Below are the code and all the weights of a small trained network. Each question names an input and a class and asks about switching units off, where a switched-off unit gives its printed mean instead of its output.

import numpy as np


def w(rows, s, z=0):
    codes = np.array(rows[::2]) - 128.0
    scale = np.full(codes.shape[1], s)
    scale[-1] = z or s
    return codes * scale


def f(y):
    return np.maximum(y, 0)


def log_softmax(a):
    a = a - a.max(-1, keepdims=True)
    return a - np.log(np.exp(a).sum(-1, keepdims=True))


def net(x, mask):
    res = np.array(x, float).reshape(1, 8) / 4 @ E
    y = f(res @ A[0][:, :-1].T + A[0][:, -1])
    res = res + np.where(mask, y, B[0][:, -1]) @ B[0][:, :-1]
    return log_softmax(res[-1] @ U[:, :-1].T + U[:, -1])


A, B = {}, {}
E = w([
[131,130,129,129,128],'x0',
[129,91,83,92,255],'x1',
[203,21,169,126,111],'x2',
[130,129,129,128,129],'x3',
[66,92,155,240,166],'x4',
[130,131,130,129,129],'x5',
[205,116,14,185,123],'x6',
[125,127,127,127,128],'x7',
],0.0086)
A[0] = w([
[163,105,169,148,161,54],'n1',
[192,116,90,157,126,158],'n2',
[184,157,149,22,106,93],'n3',
[105,121,195,164,148,133],'n4',
[85,135,250,58,131,18],'n5',
[111,175,119,148,129,11],'n6',
[106,155,72,117,109,219],'n7',
[142,117,139,87,214,144],'n8',
[104,120,135,123,126,86],'n9',
[118,78,107,122,89,107],'n10',
[184,154,132,52,109,84],'n11',
[132,92,126,103,193,93],'n12',
[92,103,149,202,145,242],'n13',
[130,127,152,149,62,30],'n14',
[59,245,113,138,146,63],'n15',
[134,95,110,109,167,165],'n16',
[194,140,81,201,104,56],'n17',
[138,124,83,87,67,254],'n18',
[134,134,172,158,33,97],'n19',
[199,8,204,118,97,5],'n20',
[147,164,152,156,49,39],'n21',
[107,97,185,234,156,92],'n22',
[122,152,73,140,122,99],'n23',
],0.014,0.0014)
B[0] = w([
[141,161,113,116,116,161],'n1',
[110,119,203,165,114,199],'n2',
[84,116,34,165,65,225],'n3',
[116,121,129,166,111,189],'n4',
[135,85,230,227,126,244],'n5',
[143,138,127,81,120,163],'n6',
[147,123,151,127,102,181],'n7',
[104,134,121,107,217,199],'n8',
[133,116,140,136,121,143],'n9',
[145,147,142,118,131,153],'n10',
[89,123,53,162,99,205],'n11',
[116,135,121,98,204,188],'n12',
[108,127,49,154,90,205],'n13',
[120,144,108,103,203,183],'n14',
[211,151,138,52,78,237],'n15',
[111,145,138,118,180,178],'n16',
[110,93,203,194,125,207],'n17',
[99,112,109,159,119,195],'n18',
[106,135,110,96,250,219],'n19',
[216,179,155,37,59,234],'n20',
[114,128,115,82,222,205],'n21',
[79,112,35,138,72,222],'n22',
[148,119,183,133,124,171],'n23',
],0.02,0.011)
U = w([
[61,107,10,161,17,116],'0',
[92,143,124,66,236,43],'1',
[226,195,164,37,1,106],'2',
[115,55,237,214,70,254],'3',
],0.0087,0.0019)

Each question gives the input, the list of numbers given to net, and the class t.
The units are the neurons (one row each of A and B). Each row of codes is followed by its name. A weight is (code - 128) times the scale printed after its matrix; where a second scale follows, it is the last column's (A, B and U).
mask holds one flag per neuron, in row order. A switched-off neuron (its flag False) gives its mean, the last column of its row in B, instead of its output. The means were averaged over made-up inputs and are rounded, as every weight is.
A unit's drop is (log p(t) with every unit on - log p(t) with that unit switched off) / (log p(t) with every unit on - log p(t) with every unit switched off).
The circuit of an input: a set's keep is (log p(t) with only the set's units on - log p(t) with every unit switched off) / (log p(t) with every unit on - log p(t) with every unit switched off). Starting from the 12 units with the biggest drops (on a tie, the unit counted first), units are removed one at a time, each time the one whose removal leaves the highest keep (on an exact tie, the one counted first), for as long as the keep stays at least 0.8.
circuit, biggest first: the units of the circuit, biggest drop first
top k neurons: the k neurons with the biggest drops, biggest first
drop when u is switched off: that unit's drop, to one decimal
input [-5,-8,0,7,8,-2,-3,4], class 0: top 4 neurons => [n22 n13 n4 n8]
input [3,1,-5,3,4,7,-8,-5], class 3: circuit, biggest first => [n5]
input [-3,8,2,1,8,7,-2,-4], class 0: top 4 neurons => [n22 n13 n19 n21]
input [-3,3,-2,-2,-6,-5,7,6], class 3: circuit, biggest first => [n2 n17]
input [1,8,4,0,-8,5,-1,2], class 0: top 2 neurons => [n3 n11]
input [-4,-7,6,4,4,-1,-3,-8], class 1: top 4 neurons => [n19 n21 n14 n15]
input [-7,-5,3,-6,-5,4,-1,0], class 0: top 4 neurons => [n3 n11 n8 n12]
input [0,-7,-6,1,-6,-4,2,7], class 1: top 2 neurons => [n21 n19]
input [5,-3,5,5,-6,8,7,-7], class 3: top 4 neurons => [n17 n2 n22 n13]
input [8,-4,2,8,5,-4,8,6], class 3: top 2 neurons => [n17 n2]
input [3,6,-7,-7,-8,3,3,-4], class 0: top 2 neurons => [n3 n20]
input [1,-3,-2,-8,1,-2,-1,6], class 1: top 2 neurons => [n20 n3]
input [-7,-1,6,-2,3,-8,7,-8], class 3: top 3 neurons => [n17 n15 n2]
input [-5,4,-6,3,0,-1,-2,-3], class 2: circuit, biggest first => [n15]
input [8,4,7,8,7,1,1,-4], class 0: drop when n15 is switched off => 1.4
input [4,3,8,-4,-2,-7,-5,3], class 2: drop when n1 is switched off => 0.0
input [-4,-3,-6,-7,-3,-7,3,-8], class 2: drop when n15 is switched off => 0.1
